Here is a tiny trained network, its code and every weight. The questions are about switching its units off for an input and a target symbol, where a switched-off unit gives its printed mean instead of its output.

import numpy as np


def w(rows, s, z=0):
    codes = np.array(rows[::2]) - 128.0
    scale = np.full(codes.shape[1], s)
    scale[-1] = z or s
    return codes * scale


def f(y):
    return np.maximum(y, 0)


def softmax(a):
    e = np.exp(a - a.max(-1, keepdims=True))
    return e / e.sum(-1, keepdims=True)


def log_softmax(a):
    a = a - a.max(-1, keepdims=True)
    return a - np.log(np.exp(a).sum(-1, keepdims=True))


def net(x, mask):
    ids = ['ΔΞΦΨβγεζηλμπστω'.index(c) for c in x.split()]
    T = len(ids)
    res = E[ids] + P[:T]
    r = res
    for j in range(2):
        rows = slice(3 * j, 3 * j + 3)
        q, k, v = (r @ M[0][rows].T for M in (Q, K, V))
        z = softmax(np.where(np.tri(T) > 0, q @ k.T / 3**0.5, -1e9)) @ v
        o = O[0][rows]
        res = res + np.where(mask[j], z, o[:, -1]) @ o[:, :-1]
    y = f(res @ A[0][:, :-1].T + A[0][:, -1])
    res = res + np.where(mask[2:26], y, B[0][:, -1]) @ B[0][:, :-1]
    return log_softmax(res[-1] @ U[:, :-1].T + U[:, -1])


Q, K, V, O, A, B = {}, {}, {}, {}, {}, {}
E = w([
[140,101,131,108],'Δ',
[116,161,107,124],'Ξ',
[123,143,112,117],'Φ',
[140,105,141,115],'Ψ',
[129,125,115,110],'β',
[135,121,139,122],'γ',
[125,143,124,124],'ε',
[132,133,132,123],'ζ',
[182,83,6,232],'η',
[131,135,143,131],'λ',
[133,118,128,114],'μ',
[127,145,135,131],'π',
[119,164,121,131],'σ',
[135,107,118,104],'τ',
[122,162,134,138],'ω',
],0.014)
P = w([
[106,115,127,130],'0',
[168,136,125,131],'1',
[195,152,125,111],'2',
[208,186,156,82],'3',
[90,113,62,93],'4',
[26,96,134,121],'5',
[145,114,146,177],'6',
[102,146,169,90],'7',
[213,144,97,126],'8',
[134,102,54,132],'9',
[169,115,142,190],'10',
[11,105,149,93],'11',
[59,165,143,50],'12',
[112,113,1,100],'13',
],0.0094)
Q[0] = w([
[187,167,176,96],'H0',
[172,147,98,100],'H0',
[244,140,66,166],'H0',
[2,68,32,130],'H1',
[178,171,39,24],'H1',
[234,110,127,252],'H1',
],0.048)
K[0] = w([
[196,144,126,142],'H0',
[146,123,80,136],'H0',
[148,94,82,219],'H0',
[238,129,132,228],'H1',
[38,66,107,204],'H1',
[94,153,254,89],'H1',
],0.054)
V[0] = w([
[133,101,74,172],'H0',
[105,83,112,207],'H0',
[126,143,161,78],'H0',
[87,252,44,201],'H1',
[159,84,1,71],'H1',
[167,24,116,116],'H1',
],0.017)
O[0] = w([
[171,143,193,149,174],'H0',
[189,173,133,99,126],'H0',
[88,109,82,131,108],'H0',
[120,190,198,6,114],'H1',
[229,155,144,160,253],'H1',
[160,96,175,232,192],'H1',
],0.016,0.0058)
A[0] = w([
[120,101,99,168,46],'N0',
[117,111,154,140,151],'N1',
[94,123,114,117,115],'N2',
[119,139,154,138,128],'N3',
[141,128,137,149,77],'N4',
[119,111,116,128,254],'N5',
[94,123,126,86,45],'N6',
[136,132,110,124,95],'N7',
[160,134,133,123,68],'N8',
[151,117,97,102,86],'N9',
[146,126,116,137,186],'N10',
[128,125,109,123,216],'N11',
[152,136,137,133,159],'N12',
[134,136,113,114,128],'N13',
[156,139,110,121,83],'N14',
[156,108,106,136,101],'N15',
[65,100,112,132,233],'N16',
[141,129,135,97,236],'N17',
[3,72,108,142,124],'N18',
[120,130,120,100,17],'N19',
[84,104,119,129,203],'N20',
[141,159,152,97,53],'N21',
[106,125,108,116,114],'N22',
[99,137,105,96,210],'N23',
],0.017,0.0082)
B[0] = w([
[70,161,162,40,244],'N0',
[129,148,112,121,172],'N1',
[86,142,136,80,149],'N2',
[103,129,123,118,161],'N3',
[140,97,130,96,211],'N4',
[220,157,107,177,232],'N5',
[46,188,77,150,169],'N6',
[126,107,116,132,128],'N7',
[111,115,171,129,202],'N8',
[105,157,118,147,136],'N9',
[136,148,90,130,246],'N10',
[188,128,114,158,196],'N11',
[103,141,92,110,254],'N12',
[138,141,136,127,145],'N13',
[120,126,157,137,166],'N14',
[98,144,132,119,220],'N15',
[96,166,237,180,195],'N16',
[117,81,160,71,245],'N17',
[60,1,15,169,179],'N18',
[122,137,58,131,143],'N19',
[110,154,199,174,176],'N20',
[139,146,78,176,241],'N21',
[87,143,136,94,146],'N22',
[197,44,156,92,199],'N23',
],0.042,0.0093)
U = w([
[170,193,200,170,131],'Δ',
[181,118,179,174,155],'Ξ',
[127,141,87,205,145],'Φ',
[78,85,48,132,1],'Ψ',
[198,84,142,109,114],'β',
[193,111,20,190,189],'γ',
[165,133,254,101,48],'ε',
[134,72,68,172,140],'ζ',
[105,177,240,83,27],'η',
[115,87,198,116,124],'λ',
[127,114,134,127,181],'μ',
[138,67,33,113,74],'π',
[121,182,51,108,172],'σ',
[97,105,187,48,167],'τ',
[51,155,150,148,153],'ω',
],0.0061,0.0058)

Each question gives the input, a string of symbols that net reads in full, and the target symbol t.
The units are the heads (3 rows each of Q, K, V and O) and the neurons (one row each of A and B). Each row of codes is followed by its name. A weight is (code - 128) times the scale printed after its matrix; where a second scale follows, it is the last column's (O, A, B and U).
mask holds one flag per unit, heads first, then neurons. A switched-off unit (its flag False) gives its mean, the last column of its rows in O or B, instead of its output. The means were averaged over made-up inputs and are rounded, as every weight is.
A unit's drop is (log p(t) with every unit on - log p(t) with that unit switched off) / (log p(t) with every unit on - log p(t) with every unit switched off).
The circuit of an input: a set's keep is (log p(t) with only the set's units on - log p(t) with every unit switched off) / (log p(t) with every unit on - log p(t) with every unit switched off). Starting from the 12 units with the biggest drops (on a tie, the unit counted first), units are removed one at a time, each time the one whose removal leaves the highest keep (on an exact tie, the one counted first), for as long as the keep stays at least 0.8.
circuit, biggest first: the units of the circuit, biggest drop first
k most important neurons: the k neurons with the biggest drops, biggest first
heads that matter: for each layer, one digit per head in row order, 1 if its drop is at least 0.15 and else 0, layers parted by /
input Δ π Ψ, target η: circuit, biggest first : H1, N0, N18
input λ ζ Ψ β τ Δ λ, target γ: circuit, biggest first : N0
input μ Ψ σ π ω Ψ σ τ, target Ψ: circuit, biggest first : N18, H0
input β λ β τ τ Δ, target γ: heads that matter : 01
input Ψ τ ω β Ψ, target σ: 3 most important neurons : N0, N16, N17
input π σ γ τ τ β β σ τ σ γ τ Δ, target τ: circuit, biggest first : H1, N17
input Φ η μ β Ψ Φ ζ τ τ τ, target τ: heads that matter : 00
input γ Ψ γ λ, target Φ: 2 most important neurons : N18, N16
input τ β Δ Φ π Δ σ ε σ Ψ, target τ: 3 most important neurons : N23, N17, N6
input τ Ψ σ π σ Ψ τ Φ ζ Φ ω τ ε β, target Ψ: 2 most important neurons : N18, N6
input Ψ τ π Ψ π β σ σ λ Ξ π τ, target ζ: 2 most important neurons : N18, N0
input σ τ σ η τ γ μ β τ ε Φ, target τ: circuit, biggest first : H0, N5, N12
input ε Ψ τ λ μ ε λ σ ω σ, target ζ: heads that matter : 01
input Φ τ τ μ Ψ, target σ: heads that matter : 01
input σ λ ω, target τ: 3 most important neurons : N23, N17, N6
input Δ τ τ σ ω Ψ Ξ σ Ξ β σ τ ω, target γ: heads that matter : 11
input Φ τ τ τ Φ Ψ μ μ η τ τ τ Ξ ζ, target τ: 2 most important neurons : N8, N17
input π σ γ σ τ τ ζ, target τ: circuit, biggest first : H1
input τ τ Δ β μ η τ τ Ψ τ γ τ β π, target τ: heads that matter : 00
input τ τ τ τ Ξ Δ σ τ σ ω ζ λ τ, target Ψ: heads that matter : 11
input Ψ μ Φ Δ β, target Δ: most important neuron : N18
input γ Ψ μ Ψ ζ Ψ, target Δ: heads that matter : 01
input τ β Ψ τ ε η, target τ: 2 most important neurons : N8, N4
input β σ τ, target γ: heads that matter : 10
input β Ψ β, target γ: heads that matter : 10
input τ τ τ μ τ ε τ β τ β, target σ: heads that matter : 11
input λ Ξ β Φ Ψ λ ζ τ Ψ Δ Δ ζ, target ω: 2 most important neurons : N0, N18
